The symbols move the elements like this.
Q648 ~ Q132
Q648 $ Q854
Q323 ~ Q70
Q323 $ Q97
Q466 ~ Q339
Q466 $ Q322
Q748 ~ Q648
Q748 $ Q274
Q957 ~ Q553
Q957 $ Q702
Q20 ~ Q431
Q20 $ Q406
Q812 ~ Q648
Q812 $ Q991
Q938 ~ Q406
Q938 $ Q568
Q109 ~ Q219
Q109 $ Q578
Q850 ~ Q553
Q850 $ Q289
Q88 ~ Q646
Q88 $ Q658
Q565 ~ Q880
Q565 $ Q856
Q663 ~ Q304
Q663 $ Q109
Q654 ~ Q696
Q654 $ Q831
Q126 ~ Q888
Q126 $ Q938
Q311 ~ Q477
Q311 $ Q126
Q831 ~ Q914
Q831 $ Q419
Q26 ~ Q921
Q26 $ Q850
Q68 ~ Q729
Q68 $ Q886
Q766 ~ Q20
Q766 $ Q800
Q800 ~ Q477
Q800 $ Q339
Q121 ~ Q70
Q121 $ Q26
Q898 ~ Q485
Q898 $ Q883
Q544 ~ Q325
Q544 $ Q772
Q477 ~ Q766
Q477 $ Q909
Q600 ~ Q831
Q600 $ Q648
Q250 ~ Q469
Q250 $ Q91
Q185 ~ Q854
Q185 $ Q474
Q389 ~ Q957
Q389 $ Q121
Q910 ~ Q480
Q910 $ Q544
Q772 ~ Q202
Q772 $ Q782
Q156 ~ Q331
Q156 $ Q938
Q184 ~ Q132
Q184 $ Q274
Q782 ~ Q202
Q782 $ Q91
Q886 ~ Q635
Q886 $ Q57
Q325 ~ Q910
Q325 $ Q68
Q909 ~ Q800
Q909 $ Q466
Q578 ~ Q748
Q578 $ Q468
Q274 ~ Q578
Q274 $ Q132
Q419 ~ Q886
Q419 $ Q461
Q579 ~ Q185
Q579 $ Q509
Q363 ~ Q274
Q363 $ Q914
Q91 ~ Q756
Q91 $ Q320
Q202 ~ Q544
Q202 $ Q886
Q331 ~ Q772
Q331 $ Q782
Q960 ~ Q219
Q960 $ Q304
Q801 ~ Q461
Q801 $ Q579
Q303 ~ Q766
Q303 $ Q797
Q632 ~ Q747
Q632 $ Q477
Q883 ~ Q137
Q883 $ Q311
Q696 ~ Q468
Q696 $ Q914
Q406 ~ Q646
Q406 $ Q564
Q721 ~ Q289
Q721 $ Q406
Q461 ~ Q57
Q461 $ Q886
Q70 ~ Q156
Q70 $ Q613
Q658 ~ Q721
Q658 $ Q910
Q914 ~ Q654
Q914 $ Q600
Q836 ~ Q702
Q836 $ Q646
Q284 ~ Q184
Q284 $ Q696
Q564 ~ Q466
Q564 $ Q469
Q797 ~ Q168
Q797 $ Q485
Q635 ~ Q68
Q635 $ Q419
Q97 ~ Q613
Q97 $ Q567
Q429 ~ Q289
Q429 $ Q729
Q327 ~ Q370
Q327 $ Q411
Q411 ~ Q883
Q411 $ Q888
Q701 ~ Q797
Q701 $ Q898
Q431 ~ Q576
Q431 $ Q156
Q304 ~ Q363
Q304 $ Q219
Q568 ~ Q564
Q568 $ Q250
Q39 ~ Q600
Q39 $ Q812
Q468 ~ Q274
Q468 $ Q635
Q57 ~ Q419
Q57 $ Q801
Q576 ~ Q235
Q576 $ Q20
Q370 ~ Q565
Q370 $ Q308
Q880 ~ Q126
Q880 $ Q370
Q96 ~ Q850
Q96 $ Q429
Q756 ~ Q782
Q756 $ Q70
Q646 ~ Q327
Q646 $ Q721
Q168 ~ Q235
Q168 $ Q701
Q289 ~ Q96
Q289 $ Q320
Q888 ~ Q311
Q888 $ Q880
Q338 ~ Q284
Q338 $ Q132
Q509 ~ Q474
Q509 $ Q991
Q480 ~ Q658
Q480 $ Q325
Q747 ~ Q991
Q747 $ Q766
Q322 ~ Q168
Q322 $ Q576
Q132 ~ Q468
Q132 $ Q284
Q474 ~ Q579
Q474 $ Q960
Q553 ~ Q91
Q553 $ Q96
Q854 ~ Q812
Q854 $ Q747
Q339 ~ Q20
Q339 $ Q303
Q702 ~ Q121
Q702 $ Q327
Q235 ~ Q322
Q235 $ Q431
Q469 ~ Q568
Q469 $ Q235
Q320 ~ Q468
Q320 $ Q68
Q991 ~ Q854
Q991 $ Q600
Q921 ~ Q121
Q921 $ Q921
Q308 ~ Q856
Q308 $ Q856
Q613 ~ Q323
Q613 $ Q567
Q485 ~ Q701
Q485 $ Q137
Q567 ~ Q97
Q567 $ Q921
Q856 ~ Q370
Q856 $ Q322
Q729 ~ Q320
Q729 $ Q70
Q137 ~ Q797
Q137 $ Q411
Q219 ~ Q663
Q219 $ Q748

The rows follow the links: the fewer symbols apart two elements are, the more alike their rows tend to be.

Named rows; a name shown again gets a slightly different row:
Q431 (+281, -468, -41, +5, -241, -293, -49, +221, -697, -401, +314, +1008, -80, +287, -832, -59, -144, -232, +465, -393, +243, +28, -270, -446, -210, -717, +159, +196, +988, -529, -279, -233, +361, +325, -97, -240, +89, +542, +334, +723, -21, -147, +513, -221, -62, +190)
Q88 (+482, +4, -888, -229, +69, +400, -12, -59, -237, +101, -152, +13, -271, -623, +609, +521, +721, -498, +105, -710, -143, +101, +139, -367, +521, +530, +1007, +85, -116, +559, -73, -51, -323, +10, -41, -171, +770, -67, +245, +301, +35, -667, +7, +429, -290, +549)
Q800 (+12, -676, -118, +186, -444, -84, +97, +267, -293, -594, +583, +628, -49, +515, -939, +168, -648, -149, +349, -272, +519, +150, -76, -7, -205, -216, -515, +335, +1185, -404, +77, +37, +404, -18, +260, -528, -152, -159, +254, +748, -151, -207, +182, -79, -267, +199)
Q648 (-782, -311, -148, +230, -491, -88, -397, -118, +723, +207, +226, -341, +243, +432, +449, -301, -857, +228, -705, +511, +266, +116, +53, +260, +180, +491, -589, +118, -518, +82, +405, +17, +401, -499, +367, -80, -668, -712, -588, -210, -390, +54, -32, +37, +259, -545)
Q658 (+569, -34, -495, +24, +72, +483, -31, -90, -570, +303, -186, +144, -326, -543, +722, +381, +832, -394, +71, -660, +20, +61, +186, -586, +448, +578, +873, -307, -355, +421, -200, -92, -326, -33, -229, +2, +464, +94, +315, +507, -145, -767, +50, +201, -37, +554)
Q202 (+708, -238, +627, +416, +480, +166, +31, +86, -901, +551, -189, +538, -472, -65, +472, +25, +506, -151, +116, +102, +330, +65, +157, -426, -241, -73, +240, -972, -613, -229, -497, -239, -251, +20, -578, +347, -167, +531, +115, +351, -610, -429, -407, -443, +365, +319)
Q485 (+99, +279, +682, -183, +147, +360, +693, +102, -137, -797, -235, -565, -19, -683, -136, +29, +401, +520, +452, -132, -57, +66, +589, +133, -234, +54, -720, +454, +1171, -343, +94, -320, -389, +278, -126, +425, +287, -147, +416, -15, +241, +366, -188, -396, +1, +345)
Q565 (+26, +247, -603, -596, +455, -80, +530, +142, +138, -133, -646, +531, +103, -423, -88, -99, +503, -344, +77, -287, -289, +224, -414, +420, +170, -438, +719, +449, -652, -161, -87, +25, +140, +298, -239, -368, +535, +343, -204, -901, +838, +415, +82, +612, +197, +269)
Q578 (-615, +148, +104, -110, -367, -139, -502, -148, +305, +227, -278, -364, +387, -146, +991, -818, +109, +352, -655, +166, -195, -24, +86, -606, +348, +267, +308, +167, -799, +211, +78, -345, +295, -134, -190, +625, -605, +200, -273, -218, +64, +120, +549, -304, +617, -678)
Q544 (+672, -236, +400, +208, +348, +333, +8, +126, -912, +511, -172, +416, -333, -264, +597, -67, +703, -205, +120, -263, +258, +130, +219, -577, -51, +120, +631, -838, -597, -55, -433, -211, -322, +12, -539, +320, -23, +496, +205, +536, -404, -559, -253, -296, +303, +384)
Q568 (+333, -526, -383, -116, -341, -216, -313, +224, -597, -188, +327, +937, -149, +257, -498, +21, -63, -600, +328, -475, +147, +43, -370, -589, +35, -598, +513, +199, +809, -370, -291, -244, +403, +415, -130, -420, +228, +411, +294, +793, 0, -346, +603, +29, -157, +212)
Q363 (-687, +81, +172, -29, -406, -86, -420, -179, +402, +330, -222, -364, +388, -42, +936, -770, -4, +393, -696, +296, -123, +26, +140, -490, +365, +261, +145, +88, -866, +120, +136, -305, +317, -226, -104, +567, -741, +66, -367, -293, +3, +97, +390, -238, +553, -713)
Q812 (-653, -444, -170, +408, -271, -21, -53, +43, +505, +94, +460, -70, +210, +642, -133, +16, -992, +178, -329, +327, +497, +98, -5, +591, +21, +529, -724, -64, -263, +75, +426, +389, +319, -622, +577, -355, -705, -717, -485, +18, -415, -98, -308, +124, -30, -278)
Q854 (-634, -527, -1, +418, -251, +35, +139, +201, +373, +42, +532, -15, +252, +726, -240, +35, -1037, +177, -193, +184, +667, +113, -32, +529, -76, +574, -677, -118, -234, +119, +354, +560, +274, -662, +526, -352, -653, -630, -337, +104, -280, -221, -363, +64, -111, -328)
Q132 (-485, +7, -197, -30, -474, -94, -806, -491, +658, +304, -192, -546, +6, -111, +859, -592, -231, +139, -831, +693, -456, +86, +60, -164, +370, +84, -308, +221, -500, -192, +300, -608, +261, +27, -10, +274, -308, -387, -511, -314, -264, +261, +312, -39, +409, -469)
Q323 (+284, +570, +859, +169, +436, -612, -130, +131, -294, +260, +183, +43, +76, +670, -770, +123, -17, +119, +341, +276, -232, -544, -392, -144, -675, -770, +192, -679, +220, +159, -449, +500, -170, +289, -115, +263, -126, +804, +233, -96, +32, +276, +26, -401, -296, -393)
Q411 (+139, +418, +52, -505, +392, +373, +826, +65, +102, -745, -517, -378, +30, -989, -119, +116, +673, +211, +376, -322, -284, +133, +313, +416, +32, -83, -149, +712, +596, -151, +77, -176, -350, +385, -132, +98, +683, -78, +258, -516, +712, +466, -195, +119, -89, +533)
Q850 (+284, +323, -732, -114, -108, +194, -541, -522, +541, +213, +159, -875, -286, -172, +100, +767, -68, -267, -147, +22, -658, -331, -7, +193, +367, +419, +87, +17, +424, +613, +230, +276, -449, -1, +340, -283, +832, -711, +125, +158, -158, -181, -64, +541, -779, +186)
Q509 (-512, -376, +294, +463, 0, +71, +505, +424, +50, +50, +425, +103, +382, +682, -213, +36, -732, +263, +39, -41, +862, +119, +45, +404, -256, +633, -376, -310, -598, +331, +141, +775, +220, -754, +403, -165, -798, -308, -249, +2, -205, -237, -556, -7, +16, -256)
Q109 (-624, +204, +318, -54, -310, -114, -107, +183, -10, +91, -226, -110, +564, -82, +763, -742, +328, +366, -363, -271, +78, -34, +60, -829, +209, +313, +640, +92, -823, +465, -94, +2, +274, -287, -198, +647, -698, +546, -124, -133, +322, -103, +479, -374, +550, -631)
Q701 (+132, +200, +657, -176, +97, +360, +668, +89, -166, -867, -121, -490, +18, -649, -234, -6, +370, +475, +475, -190, -87, +66, +603, +39, -194, -73, -673, +447, +1237, -424, +26, -304, -342, +331, -97, +398, +285, -54, +442, +72, +283, +312, -155, -445, -30, +340)

Each walk starts at a row. The symbols on each line, taken left to right, move it on to the next element.
Each answer is a row, close to the row of the element it stands for.
start (+128, +145, -173, -512, +262, +205, +975, +193, +74, -868, -353, +141, +20, -634, -543, +112, +415, +55, +544, -377, -26, +238, +138, +535, -70, -252, -126, +839, +788, -413, +67, -130, -76, +298, +9, -212, +578, +50, +257, -452, +741, +462, -52, +239, -79, +544)
~ ~ $ ~ ~ $ ~ ~ ~
(+208, -688, -171, +36, -413, -164, -4, +332, -478, -499, +506, +840, -41, +346, -833, +83, -341, -309, +475, -433, +399, +106, -205, -317, -124, -504, -31, +300, +1132, -437, -171, -155, +374, +214, +120, -475, +17, +197, +362, +836, -103, -331, +416, -90, -200, +193)
~ $ $ $ ~ $ $ ~ ~
(+176, -55, +488, -155, -29, +185, +586, +201, -462, -943, -70, +70, +7, -513, -572, -123, +295, +231, +625, -285, +54, +80, +301, -103, -249, -448, -474, +511, +1397, -585, -58, -437, -69, +407, -187, +173, +258, +226, +510, +283, +312, +295, +174, -439, +14, +420)
start (+90, +385, +361, -320, +264, +403, +803, +45, -58, -877, -388, -463, +27, -857, -190, +73, +502, +464, +477, -331, -143, +101, +495, +356, -146, +31, -554, +616, +954, -289, +134, -253, -415, +226, -107, +262, +484, -118, +367, -272, +518, +467, -119, -159, -70, +458)
~ ~ ~ $ ~ ~ $ ~
(+110, +120, +629, -110, +54, +355, +611, +150, -191, -957, -115, -426, +15, -627, -296, +52, +267, +423, +506, -185, +6, +81, +531, +64, -264, -71, -720, +500, +1337, -407, +50, -388, -282, +267, -70, +376, +298, -59, +454, +166, +214, +284, -140, -497, -78, +352)
~ $ $ ~ ~ $ $ ~
(+125, +300, +541, -264, +201, +426, +722, +57, -52, -923, -316, -567, +49, -828, -101, +34, +429, +483, +460, -172, -169, +34, +591, +244, -136, -6, -615, +569, +1070, -307, +53, -285, -391, +310, -143, +397, +408, -138, +371, -177, +404, +404, -194, -335, -92, +411)
start (-79, -390, +740, +610, +484, +192, +512, +212, -155, +377, +61, +240, -57, +450, +1, +55, -442, +253, +2, +375, +682, +167, +66, +631, -489, +299, -709, -826, -884, -185, +30, +375, -138, -500, -14, +13, -539, -278, -338, -204, -505, -17, -899, -170, +309, +87)
~ $ $ $ $
(-417, -345, +424, +463, +176, +110, +598, +455, -50, +145, +324, +116, +341, +600, -164, +26, -632, +312, +19, -19, +905, +115, +42, +460, -349, +591, -357, -459, -707, +233, +89, +723, +90, -765, +307, -78, -853, -236, -240, -24, -154, -209, -645, -56, +56, -213)
$ $ $ ~ ~ $ ~ $
(+177, -319, +612, +473, +492, +162, +111, -126, 0, +512, -163, +64, -380, +164, +385, -55, -288, +157, -250, +781, +336, +222, +186, +662, -335, +68, -885, -800, -811, -508, +77, -79, -154, -198, -194, +166, -406, -335, -529, -361, -693, +167, -838, -222, +403, +132)
start (+295, +635, +800, +160, +457, -596, -142, +122, -217, +313, +211, -113, +178, +626, -841, +149, -112, +144, +363, +274, -307, -590, -351, -68, -710, -728, +109, -639, +254, +235, -439, +577, -228, +226, -145, +235, -105, +761, +272, -122, +128, +369, +3, -294, -395, -446)
$ $ ~ $ $ ~
(+284, +341, -872, -35, -62, +130, -543, -511, +449, +217, +166, -828, -315, -170, +164, +806, +5, -297, -140, +20, -602, -314, +32, +200, +389, +434, +105, -10, +426, +630, +266, +157, -474, +43, +319, -295, +828, -657, +158, +140, -153, -204, +2, +552, -737, +211)
$ $ $ $ ~
(+626, -90, +254, +39, +96, -327, -174, +183, -843, +80, +256, +888, -203, +393, -707, +52, +221, -329, +459, -201, +72, -212, -319, -620, -331, -848, +487, -375, +455, -242, -527, -94, +76, +442, -271, -96, +53, +921, +425, +601, -56, -159, +386, -241, -162, +103)
start (-603, -389, -150, +332, -322, -57, -326, -188, +668, +215, +290, -271, +28, +512, +235, -134, -936, +180, -574, +672, +277, +87, +58, +561, +21, +391, -836, -58, -438, -147, +453, +38, +309, -430, +368, -171, -506, -834, -587, -248, -485, +131, -317, +68, +158, -372)
~ ~ $ $ ~ $ $ ~
(-367, +95, -71, +11, -342, -86, -791, -573, +554, +435, -358, -428, -84, -215, +983, -576, -53, +218, -845, +682, -398, +28, +134, -237, +371, +181, -235, +23, -702, -105, +271, -680, +144, +52, -141, +411, -340, -298, -515, -326, -397, +252, +277, -138, +525, -412)
$ ~ ~ ~ $ ~ ~ $
(+656, -86, +267, +419, +459, +231, -295, -372, -196, +804, -174, -134, -713, -161, +857, +208, +298, -132, -271, +568, -4, +59, +315, +120, -97, +260, -205, -948, -739, -138, -138, -361, -420, -22, -306, +321, +79, -143, -188, +40, -933, -263, -654, -187, +202, +305)
start (+227, +390, -1101, -383, +113, +230, -32, -233, +369, -36, -67, -436, -117, -496, +103, +730, +405, -464, +48, -447, -566, -109, -68, +216, +436, +391, +675, +399, +182, +646, +182, +219, -328, +49, +251, -443, +914, -293, +160, -144, +373, -184, +44, +766, -589, +349)
$ $ $ ~ $
(+411, -37, -1055, -241, -149, +267, -261, -157, -7, +19, -25, -145, -259, -461, +436, +662, +327, -622, +26, -567, -288, +23, +13, -227, +478, +499, +790, +167, +272, +553, +23, 0, -241, +52, -4, -256, +944, -311, +224, +413, -61, -638, +43, +473, -469, +471)
$ ~ ~ ~ $ ~ ~ $ $
(+77, +179, -609, -638, +397, -133, +474, +141, +110, -135, -595, +614, +109, -410, -152, -149, +457, -361, +149, -274, -234, +279, -446, +369, +138, -505, +753, +523, -585, -173, -113, -7, +174, +339, -240, -394, +548, +386, -185, -885, +848, +385, +136, +587, +165, +254)
start (-438, -175, -110, +100, -291, +3, -613, -540, +739, +373, -85, -430, -143, +25, +640, -403, -489, +139, -760, +895, -280, +166, +105, +325, +210, +31, -736, +0, -559, -397, +339, -549, +182, -8, +121, +114, -338, -655, -629, -348, -450, +351, -28, +29, +404, -308)
~ $ ~ ~ ~ $ $ ~
(+336, -209, +722, +484, +577, +278, +190, -87, -241, +538, -91, +159, -485, +82, +353, -42, +24, +50, -139, +684, +327, +200, +258, +435, -340, +74, -621, -924, -856, -457, -109, -124, -245, -151, -227, +159, -360, -155, -351, -206, -727, +32, -823, -270, +352, +226)
$ ~ $ ~ $ $ $ ~ $
(-703, +114, +456, +145, -212, -68, +258, +399, -94, +109, -59, -4, +653, +172, +494, -573, +56, +429, -245, -336, +536, -62, +67, -571, +45, +559, +482, -42, -933, +542, -29, +344, +248, -574, -82, +534, -932, +403, -64, -77, +246, -189, +196, -344, +481, -652)
start (+258, +853, +192, +21, +408, -500, -301, -134, +243, +301, +296, -676, +24, +464, -791, +615, -83, +52, +250, +270, -623, -714, -297, +144, -352, -361, +162, -449, +516, +632, -177, +684, -451, +195, +244, +4, +380, +259, +270, -200, +109, +230, -77, +100, -833, -305)
~ $ $ ~ $ $ $
(+732, +346, -233, +180, +213, +126, -809, -533, +189, +737, +113, -777, -601, -55, +405, +647, +138, -287, -219, +497, -687, -296, +97, +46, +31, +141, +37, -753, +113, +368, -85, -37, -608, +243, +47, +64, +640, -322, +80, +230, -681, -289, -315, +106, -596, +143)
$ $ $ ~ ~ $ $ ~ $
(+320, +727, -382, -66, +202, -232, -472, -308, +493, +268, +215, -912, -164, +152, -359, +851, -73, -123, +34, +170, -707, -541, -183, +285, -20, +61, +136, -203, +550, +782, +34, +540, -521, +81, +320, -170, +702, -250, +238, -55, +44, +27, -115, +382, -939, -141)
start (+44, -477, +298, +46, -316, +124, +356, +258, -293, -852, +436, +209, -4, +105, -810, +132, -356, +115, +526, -303, +367, +115, +211, +35, -230, -241, -729, +432, +1492, -509, +42, -168, +114, +174, +200, -173, -28, -113, +448, +726, -53, -25, +50, -256, -240, +234)
~ $ ~ $ ~ ~
(-64, -660, -141, +163, -365, -55, +231, +301, -162, -639, +574, +561, +24, +433, -1006, +218, -693, -121, +412, -282, +521, +143, -20, +155, -191, -180, -571, +392, +1122, -409, +143, +72, +352, -52, +331, -562, -50, -243, +219, +634, -49, -148, +78, +23, -272, +233)
~ ~ ~ ~ ~ $ $ ~
(+713, -149, +504, +299, +260, -82, -196, +152, -1020, +406, -6, +720, -317, +162, +31, -64, +444, -231, +262, -227, +193, -86, -126, -674, -269, -487, +523, -818, -145, -209, -635, -231, -122, +278, -539, +226, -32, +814, +317, +600, -342, -379, +64, -403, +194, +224)
